Below are the code and all the weights of a small trained network. Each question names an input and a class and asks about switching units off, where a switched-off unit gives its printed mean instead of its output.

import numpy as np


def w(rows, s, z=0):
    codes = np.array(rows[::2]) - 128.0
    scale = np.full(codes.shape[1], s)
    scale[-1] = z or s
    return codes * scale


def norm(h):
    return h / np.sqrt((h * h).mean(-1, keepdims=True) + 1e-5)


def f(y):
    return y / 2 * (1 + np.tanh(0.7978845608 * (y + 0.044715 * y**3)))


def log_softmax(a):
    a = a - a.max(-1, keepdims=True)
    return a - np.log(np.exp(a).sum(-1, keepdims=True))


def net(x, mask):
    res = np.array(x, float).reshape(1, 5) / 4 @ E
    u = 0
    for l in range(2):
        y = f(norm(res) @ A[l][:, :-1].T + A[l][:, -1])
        res = res + np.where(mask[u : u + 10], y, B[l][:, -1]) @ B[l][:, :-1]
        u += 10
    return log_softmax(norm(res)[-1] @ U[:, :-1].T + U[:, -1])


A, B = {}, {}
E = w([
[177,47,65,117,25,69,158,81,121,172],'x0',
[67,138,148,105,96,138,59,185,64,143],'x1',
[109,56,119,234,121,165,128,125,155,1],'x2',
[248,111,137,159,172,158,47,155,114,130],'x3',
[87,12,238,82,138,129,192,240,122,128],'x4',
],0.0067)
A[0] = w([
[87,204,159,114,211,109,120,151,78,100,47],'0.n1',
[96,159,190,180,124,65,123,116,87,98,177],'0.n2',
[109,75,147,102,67,142,46,180,33,150,94],'0.n3',
[179,91,214,93,160,111,97,164,118,248,31],'0.n4',
[107,73,199,191,147,170,220,254,164,156,1],'0.n5',
[135,118,145,97,82,101,120,117,67,110,80],'0.n6',
[69,97,140,94,74,121,189,104,160,166,42],'0.n7',
[62,94,178,140,108,94,236,97,74,129,67],'0.n8',
[73,113,99,91,76,90,168,151,141,97,30],'0.n9',
[133,53,246,103,131,170,226,189,179,63,42],'0.n10',
],0.007,0.0064)
B[0] = w([
[127,157,187,86,119,211,73,93,146,133,166],'0.n1',
[197,108,127,118,71,162,133,193,164,119,177],'0.n2',
[113,134,90,192,90,131,99,157,49,113,198],'0.n3',
[151,144,113,140,204,132,197,190,69,170,194],'0.n4',
[180,113,171,61,115,91,53,40,139,64,212],'0.n5',
[96,172,139,162,95,137,145,110,118,88,125],'0.n6',
[100,120,109,145,79,144,162,106,155,179,160],'0.n7',
[69,90,141,19,95,101,154,115,151,144,187],'0.n8',
[116,156,101,67,100,165,149,158,151,163,138],'0.n9',
[149,31,220,94,136,114,71,1,89,65,253],'0.n10',
],0.0082,0.0059)
A[1] = w([
[39,105,104,87,75,75,220,152,190,174,3],'1.n1',
[17,90,111,46,88,69,188,136,168,172,22],'1.n2',
[84,198,187,135,158,172,96,117,198,168,66],'1.n3',
[63,75,220,129,145,154,129,184,110,95,83],'1.n4',
[138,132,88,154,159,89,171,54,87,140,101],'1.n5',
[160,93,253,86,151,72,147,144,77,146,155],'1.n6',
[179,154,79,211,120,67,133,19,182,102,75],'1.n7',
[118,13,233,174,179,131,169,187,188,37,110],'1.n8',
[91,238,154,107,175,213,72,141,189,130,2],'1.n9',
[211,169,46,145,132,95,167,4,163,127,14],'1.n10',
],0.0079,0.0046)
B[1] = w([
[105,140,145,221,60,133,184,148,167,182,170],'1.n1',
[140,72,173,233,52,111,178,85,184,180,191],'1.n2',
[126,123,147,115,79,196,91,100,100,66,155],'1.n3',
[180,107,54,148,155,83,99,56,160,91,198],'1.n4',
[148,103,83,119,142,192,100,148,171,118,146],'1.n5',
[155,64,143,35,142,151,173,138,122,122,254],'1.n6',
[159,135,65,87,165,128,118,171,166,210,182],'1.n7',
[2,203,143,156,212,29,170,82,119,97,229],'1.n8',
[79,230,185,110,48,200,154,120,169,111,177],'1.n9',
[202,38,75,31,131,73,57,95,215,78,181],'1.n10',
],0.0086,0.0079)
U = w([
[101,84,149,182,26,115,185,105,162,187,150],'0',
[194,114,35,115,136,117,83,115,211,147,138],'1',
[131,107,86,208,67,110,55,169,45,112,59],'2',
[113,215,173,119,92,213,86,122,142,91,150],'3',
[103,55,197,81,178,81,137,73,106,64,210],'4',
[186,125,140,96,190,145,159,215,70,207,46],'5',
[74,180,101,249,212,74,132,103,154,94,3],'6',
],0.018,0.0028)

Each question gives the input, the list of numbers given to net, and the class t.
The units are the neurons (one row each of A and B). Each row of codes is followed by its name. A weight is (code - 128) times the scale printed after its matrix; where a second scale follows, it is the last column's (A, B and U).
mask holds one flag per neuron, layer by layer. A switched-off neuron (its flag False) gives its mean, the last column of its row in B, instead of its output. The means were averaged over made-up inputs and are rounded, as every weight is.
A unit's drop is (log p(t) with every unit on - log p(t) with that unit switched off) / (log p(t) with every unit on - log p(t) with every unit switched off).
The circuit of an input: a set's keep is (log p(t) with only the set's units on - log p(t) with every unit switched off) / (log p(t) with every unit on - log p(t) with every unit switched off). Starting from the 12 units with the biggest drops (on a tie, the unit counted first), units are removed one at a time, each time the one whose removal leaves the highest keep (on an exact tie, the one counted first), for as long as the keep stays at least 0.8.
units of the circuit, in order: the units of the circuit, biggest drop first
top k neurons: the k neurons with the biggest drops, biggest first
k most important neurons of layer l: the k neurons of layer l with the biggest drops, biggest first
drop of u: that unit's drop, to one decimal
input [0,-4,-1,-8,-5], class 1: top 3 neurons => (1.n10 1.n7 1.n5)
input [-4,8,-8,-3,1], class 3: units of the circuit, in order => (0.n1 1.n9)
input [-5,-1,6,5,-8], class 1: units of the circuit, in order => (1.n7)
input [4,2,-5,0,3], class 5: top 2 neurons => (0.n4 0.n3)
input [-4,-3,3,-6,-4], class 3: top 4 neurons => (0.n10 1.n9 0.n5 1.n4)
input [-1,-1,-1,-2,1], class 0: units of the circuit, in order => (0.n7 1.n2)
input [-5,-4,-7,-2,2], class 3: top 3 neurons => (0.n1 1.n9 0.n10)
input [-3,-8,-8,3,5], class 5: top 2 neurons => (0.n4 1.n10)
input [1,8,8,8,0], class 2: top 2 neurons => (0.n3 0.n10)
input [5,7,-8,6,-6], class 2: 2 most important neurons of layer 0 => (0.n3 0.n5)
input [6,1,8,0,-1], class 6: 2 most important neurons of layer 1 => (1.n8 1.n6)
input [1,3,-1,-7,-7], class 1: top 2 neurons => (0.n8 1.n10)
input [-5,4,-5,-1,2], class 3: top 2 neurons => (0.n1 1.n9)
input [5,-4,-8,2,8], class 5: units of the circuit, in order => (0.n4)
input [6,4,0,0,1], class 0: 2 most important neurons of layer 1 => (1.n4 1.n1)
input [3,-7,-6,0,5], class 0: 2 most important neurons of layer 1 => (1.n2 1.n1)
input [4,-6,-8,8,1], class 5: drop of 0.n4 => 0.5
input [-4,-2,1,-7,-4], class 3: drop of 1.n9 => 0.0
input [-3,2,-3,6,3], class 5: drop of 0.n4 => 0.1
input [2,4,-1,8,1], class 5: units of the circuit, in order => (0.n4)
input [-6,-8,7,0,0], class 6: drop of 1.n6 => 0.1
